Below is a small trained network, with its code and all its weights. Each question gives an input and a class and asks what happens when units are switched off, that is, made to give their printed mean instead of their output.

import numpy as np


def w(rows, s, z=0):
    codes = np.array(rows[::2]) - 128.0
    scale = np.full(codes.shape[1], s)
    scale[-1] = z or s
    return codes * scale


def f(y):
    return y / 2 * (1 + np.tanh(0.7978845608 * (y + 0.044715 * y**3)))


def log_softmax(a):
    a = a - a.max(-1, keepdims=True)
    return a - np.log(np.exp(a).sum(-1, keepdims=True))


def net(x, mask):
    res = np.array(x, float).reshape(1, 5) / 4 @ E
    y = f(res @ A[0][:, :-1].T + A[0][:, -1])
    res = res + np.where(mask, y, B[0][:, -1]) @ B[0][:, :-1]
    return log_softmax(res[-1] @ U[:, :-1].T + U[:, -1])


A, B = {}, {}
E = w([
[130,126,129,132],'x0',
[86,156,253,162],'x1',
[132,125,126,130],'x2',
[217,67,202,56],'x3',
[192,226,141,138],'x4',
],0.013)
A[0] = w([
[99,133,217,111,121],'neuron 1',
[35,34,150,140,170],'neuron 2',
[49,141,45,164,5],'neuron 3',
[91,119,61,208,58],'neuron 4',
[150,56,80,74,149],'neuron 5',
[41,161,60,164,139],'neuron 6',
[144,173,72,110,39],'neuron 7',
[136,59,98,68,163],'neuron 8',
[177,182,16,50,152],'neuron 9',
[96,215,112,93,136],'neuron 10',
[46,146,59,184,199],'neuron 11',
[222,187,132,136,138],'neuron 12',
[107,191,143,190,116],'neuron 13',
[168,136,36,111,42],'neuron 14',
[95,252,166,191,116],'neuron 15',
[97,187,131,182,140],'neuron 16',
],0.013,0.011)
B[0] = w([
[96,169,227,149,200],'neuron 1',
[201,169,207,157,230],'neuron 2',
[255,53,215,54,187],'neuron 3',
[169,136,156,95,183],'neuron 4',
[114,13,67,77,203],'neuron 5',
[169,188,160,142,226],'neuron 6',
[105,166,163,136,143],'neuron 7',
[107,87,110,41,201],'neuron 8',
[164,140,234,145,222],'neuron 9',
[150,67,80,121,167],'neuron 10',
[57,223,231,130,249],'neuron 11',
[118,224,213,162,198],'neuron 12',
[79,115,53,76,183],'neuron 13',
[96,208,161,140,169],'neuron 14',
[73,91,26,108,222],'neuron 15',
[105,97,35,119,190],'neuron 16',
],0.0091,0.016)
U = w([
[151,127,213,151,252],'0',
[43,211,201,172,22],'1',
[45,22,2,107,136],'2',
],0.009,0.0036)

Each question gives the input, the list of numbers given to net, and the class t.
The units are the neurons (one row each of A and B). Each row of codes is followed by its name. A weight is (code - 128) times the scale printed after its matrix; where a second scale follows, it is the last column's (A, B and U).
mask holds one flag per neuron, in row order. A switched-off neuron (its flag False) gives its mean, the last column of its row in B, instead of its output. The means were averaged over made-up inputs and are rounded, as every weight is.
A unit's drop is (log p(t) with every unit on - log p(t) with that unit switched off) / (log p(t) with every unit on - log p(t) with every unit switched off).
The circuit of an input: a set's keep is (log p(t) with only the set's units on - log p(t) with every unit switched off) / (log p(t) with every unit on - log p(t) with every unit switched off). Starting from the 12 units with the biggest drops (on a tie, the unit counted first), units are removed one at a time, each time the one whose removal leaves the highest keep (on an exact tie, the one counted first), for as long as the keep stays at least 0.8.
circuit, biggest first: the units of the circuit, biggest drop first
unit that matters most: the unit with the biggest drop
k most important neurons: the k neurons with the biggest drops, biggest first
drop when u is switched off: that unit's drop, to one decimal
input [4,1,6,4,8], class 1: circuit, biggest first	(neuron 12)
input [-6,5,3,8,7], class 1: circuit, biggest first	(neuron 12; neuron 3)
input [-1,4,5,-8,1], class 2: 2 most important neurons	(neuron 15; neuron 16)
input [3,6,6,7,1], class 1: circuit, biggest first	(neuron 3; neuron 1)
input [-4,5,-2,7,7], class 1: circuit, biggest first	(neuron 12; neuron 3)
input [-3,0,-7,-6,-2], class 0: 2 most important neurons	(neuron 3; neuron 12)
input [-4,1,4,-7,7], class 2: 2 most important neurons	(neuron 15; neuron 16)
input [-2,-5,-1,6,0], class 2: 3 most important neurons	(neuron 5; neuron 2; neuron 11)
input [2,7,2,8,4], class 1: 3 most important neurons	(neuron 1; neuron 3; neuron 12)
input [-6,0,0,4,-6], class 2: 3 most important neurons	(neuron 5; neuron 11; neuron 9)
input [-5,-4,-7,-8,-3], class 0: 2 most important neurons	(neuron 3; neuron 4)
input [8,2,5,6,6], class 1: 3 most important neurons	(neuron 12; neuron 3; neuron 5)
input [0,7,7,7,4], class 1: drop when neuron 1 is switched off	0.2
input [2,4,3,7,6], class 1: unit that matters most	neuron 12
input [3,6,3,8,6], class 1: drop when neuron 3 is switched off	0.1
input [-6,-6,5,-4,-6], class 0: drop when neuron 3 is switched off	0.4
